Each row has two labels, one from each of two sets.
[ 14   8  -2  -2  30 -16 -28 -19  -6  -2 -27  19   3  18  -8  -3  -5 -10
  -3 -28  -4  18  28  21 -14] => Zos + <42>
[ 13   4 -19   7 -12 -19 -15  -5   1  12 -32  -6   0   3   9  12 -17  -2
   7  -4 -16  18  23  12  -5] => Zos + <38>
[ 37   9   1  29  20   8 -25 -40 -12  11 -24  -3   5  35  47  -9 -25 -12
   5   3 -21 -44  72  43  -3] => rulob + <38>
[  7   5   7  11 -22 -24 -12 -28   6   5 -30  -5  -5   8  -2  11  -9  12
  -2  -1  -6  15  11  -5  -6] => Zos + <38>
[ 19  -2 -24  17   4  -1 -19 -73   0   2 -22  11   5  21  34   8 -17  -9
  -5 -18 -28 -17  48  29  10] => Zos + <38>
[ 21  14  17  10  32  -5  25 -25  -1   3 -22 -19  -5  27  18  27 -25  -9
   2 -25  -9 -56  12  21   7] => vif + <36>
[-16  -8  -5   7  24   6 -14 -44   7   2  -2  -3   8  23  -9  23  16  12
   4  24   1  -4  30  12   7] => dap + <36>
[  4   0 -11  -8   7 -10  16 -88   3   6 -14  27  -4   5   6  32  -8   3
  -1 -42 -10 -10 -11 -25  24] => Zos + <38>
[  4   2 -30   9  -6  -7 -27 -45   1   6 -10   0   8   8  12  13   1  -4
   0 -19  -9   3  36  46   8] => Zos + <36>
[ 17   0   0  16  32  16  -6 -54   5   8   5   5   2   2  26 -11  -4  -5
   6  -9 -38 -42  37  26   7] => rulob + <38>
[ 15   0  -5   4  16 -12 -23   8  -5   4 -31  22   4  12 -10   1   1  -3
   0   8  -5  57  42   4 -10] => dap + <42>
[ 11   1   3   2   7 -18 -16 -17   2  -5 -30 -31  -3  13   2  -8  -5 -15
  -5  -9 -12 -10  -6  19 -28] => lega + <43>
[ 16   3  13  10  21   2  10  28   4  -1  -1 -23  -3   1  11   2  -4  -2
   5   2 -26 -27  18   2  -4] => lega + <43>
[-10   7 -12   8  13  18 -23 -64  10   6  12  -8   1   8  12 -10   1   1
   7   2  -9 -36  17  42   6] => rulob + <36>
[ 10  -4  -2  -1  25 -17  -8  25 -11  -3 -33  14  -2  13 -18   7  -1  -2
   1  26   0  43  28   0 -18] => dap + <42>
[ 14   0  -9   8 -36 -30  -3 -21  -9   4 -40  -4   3  42   6  29 -22  -4
  -9  -3   5 -19  41 -14  -4] => Zos + <38>
[ 24  10  25   9  48   5 -14 -61 -10   3 -21 -15  -1  14  26 -16 -11 -12
   7  -3 -27 -41  16  39 -10] => lega + <38>
[-14  -5  14   4  -9   6 -25  17  -3   1 -20 -24   4  12  -6  -4  -8   2
  -6  51  20  14 -13  -2   1] => vif + <46>
[ 24  -6 -39  18   1 -17 -49 -38   3  12 -40 -10   6  24  27   1  -8  -5
   3  -4 -21  22  68  45 -19] => Zos + <38>
[  0  10  12   5  30 -12  -7  14   0   0 -16 -21   1  24   2  14  -1  -8
   8 -52   0 -25  36  60   4] => vif + <36>
[ 16  -5  -7  10  23  -5   0 -88   2  -3 -11   4  -4  24  16  22  -5  -5
  -7 -25 -34 -37  29  38   4] => dap + <43>
[ 14   1   8  11  40   5  -1 -34   1   3   3 -12   4  -1  24  -1  -7  -2
   2 -13 -17 -21  20  26  13] => lega + <38>
[ 26   4  13  14 -14 -10 -57  21  -1   3 -45 -31  -1  15  30 -39 -17  -9
  -2  29  -9   3   8  22 -22] => lega + <38>
[  4  -2 -28  -5   6 -15  22 -73   7   2  -5  13  -3   3  -4  26  -5  -2
   4 -57 -15  -1   9   9   9] => Zos + <43>
[ -3  -5 -25   8  -4 -21  11  -7   0  10 -16   1  -2  -3  -6  34 -11   4
  -4  17  -1  45  45   1  12] => Zos + <38>
[  2  11   9  13  20  -2  29  39   1   1   6 -28  -2  -8  15   6  -1  -5
   7  36  -8  -4   9   6  -5] => rulob + <43>
[ 28   6  20  16  22  -5 -29  30  -2  10 -32 -12  -7   9  22 -16 -15 -10
   1   5 -15  -5  14  31  -9] => lega + <38>
[ 26  15  -3   6  32 -20 -20  30 -10   8 -53  25  -4  18  -5  -3  -7  -7
   0 -13 -14  48  60  12  -7] => Zos + <42>
[ 22   6 -11  28  13   1 -20 -26   6  33  10 -30   1  -4  52 -13 -10  -3
   9 -12 -19 -18  31  63   0] => lega + <36>
[  2   4   3   7  19  20 -16 -56 -15  -1  16  13   5  16  15  -8   5  -3
   8 -47 -14 -63  46  50  13] => rulob + <36>
[ 26   2   9   1  25  -4  -5   8 -10  -2 -29  21  -3  15   7   1  -8  -4
  -8 -26 -15  12  27   7  -5] => Zos + <42>
[  4  -2  -7   2  26  -7 -35 -38  -7   6 -29  13   2  11   0   5 -12  -1
  -1  10  -1  30  17   8  -1] => Zos + <46>
[-33   0 -10  26   4   2 -11  66   3  -2  20 -50  -1 -33  -2  -3  10   8
  14  80  22  22  15  29  -3] => rulob + <36>
[ 14  13 -17  -1 -21 -27  18 -57  -3   2 -24   2   3  30  -6  42 -18  -6
  -5 -76  -9 -41  45  13   7] => Zos + <43>
[-10   3 -24   6   5  18  -9 -88  -8   1  30  16   5   5  20   9   4  -2
   4 -34  -9 -52  17  41  15] => dap + <36>
[ 13  20   5   5  19 -11 -14 -32  -8  -2 -29  16   0  24 -20   8  -7  -2
   7  -3  -9  10  38   1 -13] => dap + <42>
[  4   7  18  -4  21  -9  -7  20  -2  -2 -23  -9  -6   2 -17   3  -5  -2
   8  18   3  30 -10  -5 -11] => vif + <42>
[  2 -11 -13   0  41 -16  34 -63   3  -3 -13   8  -2  12  -6  46 -15  -4
   2 -49 -31  -6  36  21  30] => Zos + <43>
[ -7  20  34   4  39 -13  87 -68  -2  -1   5  18 -16  11 -17  63 -11  14
  -1 -49   5 -51   0 -55  49] => Zos + <38>
[-14  -8 -26   1  -8 -22  -9 -27   3   2 -21 -15  -4  -6 -15  24   1   5
  -1  18   4  44  -9  -9   4] => Zos + <38>
[ 10   6  -3   2  16   8  26 -16   1  -2   2  -9  10  16  -1  17  -9  -5
  -3  -2 -26 -35  49  11   5] => rulob + <43>
[  9  -5 -26 -10  15 -21 -37 -80 -14  -6 -42  23  -2  14 -23  -1  -6 -10
  -2 -37 -21  49  15   6 -15] => Zos + <42>
[ -5   4   8  12  41  11  15  38   3   8   7 -16  -3 -27  -3  14  -1  13
  -4  74  -8  23  23  -9  10] => dap + <38>

Each row has two labels, one from each of two sets.
[ 31   1   8   7   4   4  -4  21  14  21  -2  -7  27  -6 -15  -1  -7  32
  -8   0  17  18   2  17   3] => dade + E
[ 11  12  -2  10  17 -19  -5   5   0  -7   1  -1  12  -9 -15   7  -5  -5
  -9   0   5   8  -8  20   7] => peb + C
[ 28  -5   0  14  -3   9   1  18  13  -3  -2  -5   9  -1  -4  -9   0  40
  -3  -1  11  16  -1  -3 -10] => Nafis + K
[ 26 -20 -20   4  -7   5   1  19   4  -7  -5   9  23  -2  -6 -12  -7  32
  -6  -7   6  16  -1  12  -1] => Nafis + E
[ 30  -3  14  14  10 -11  -6  15  13   6  -2   3  22 -15 -20   5 -11  44
  -6  -5   9  32 -12   4   0] => Nafis + E
[ 24 -13 -17  11  -1  12   0   8   6 -16   2   4  19  -6  -4   0  -8  47
  -1  -1   1  24  -9   7  -3] => Nafis + K
[ 18  -5  -8   8  -6  21  -2  18  16  29  -2 -24  20  -1   5  -6   6  36
  -8  -4   5  11   0   5 -10] => Nafis + K
[ -6 -12 -25  -9   1 -15  -1  12  -8   4   0  -4  19  -3  -1 -13   0 -18
  -8  -9   0   7  -5  26   2] => peb + C
[ 32  -7  12  17  17  -8  11  25   2  -2   0  11  11 -18 -14 -10   1  44
 -11   5   6  22  -5  -1  -8] => dade + K
[  0 -18 -31   1   0  -6  -5   6   4  10  -4  -8  28   8  13   3   1  -4
   1 -13  -5  17 -20  18   5] => Nafis + C
[ 40   2  -3  37  -9  -4  -4  26  14 -11  -8  -1   9 -12 -13  -8 -14  33
  -9  11  13  23  -6   5  -3] => Nafis + K
[ 26  -6  10  24  -3   2   1  23   5   7  -5   8   6 -12 -16  -7 -13  16
  -3  11  10  16   2   1   0] => peb + K
[ 26   0  -8   8   6 -14  -4  21   8  -2  -3  -1  19 -11 -17  -2  -7  24
 -11  -3   9  23  -6  25   2] => Nafis + E
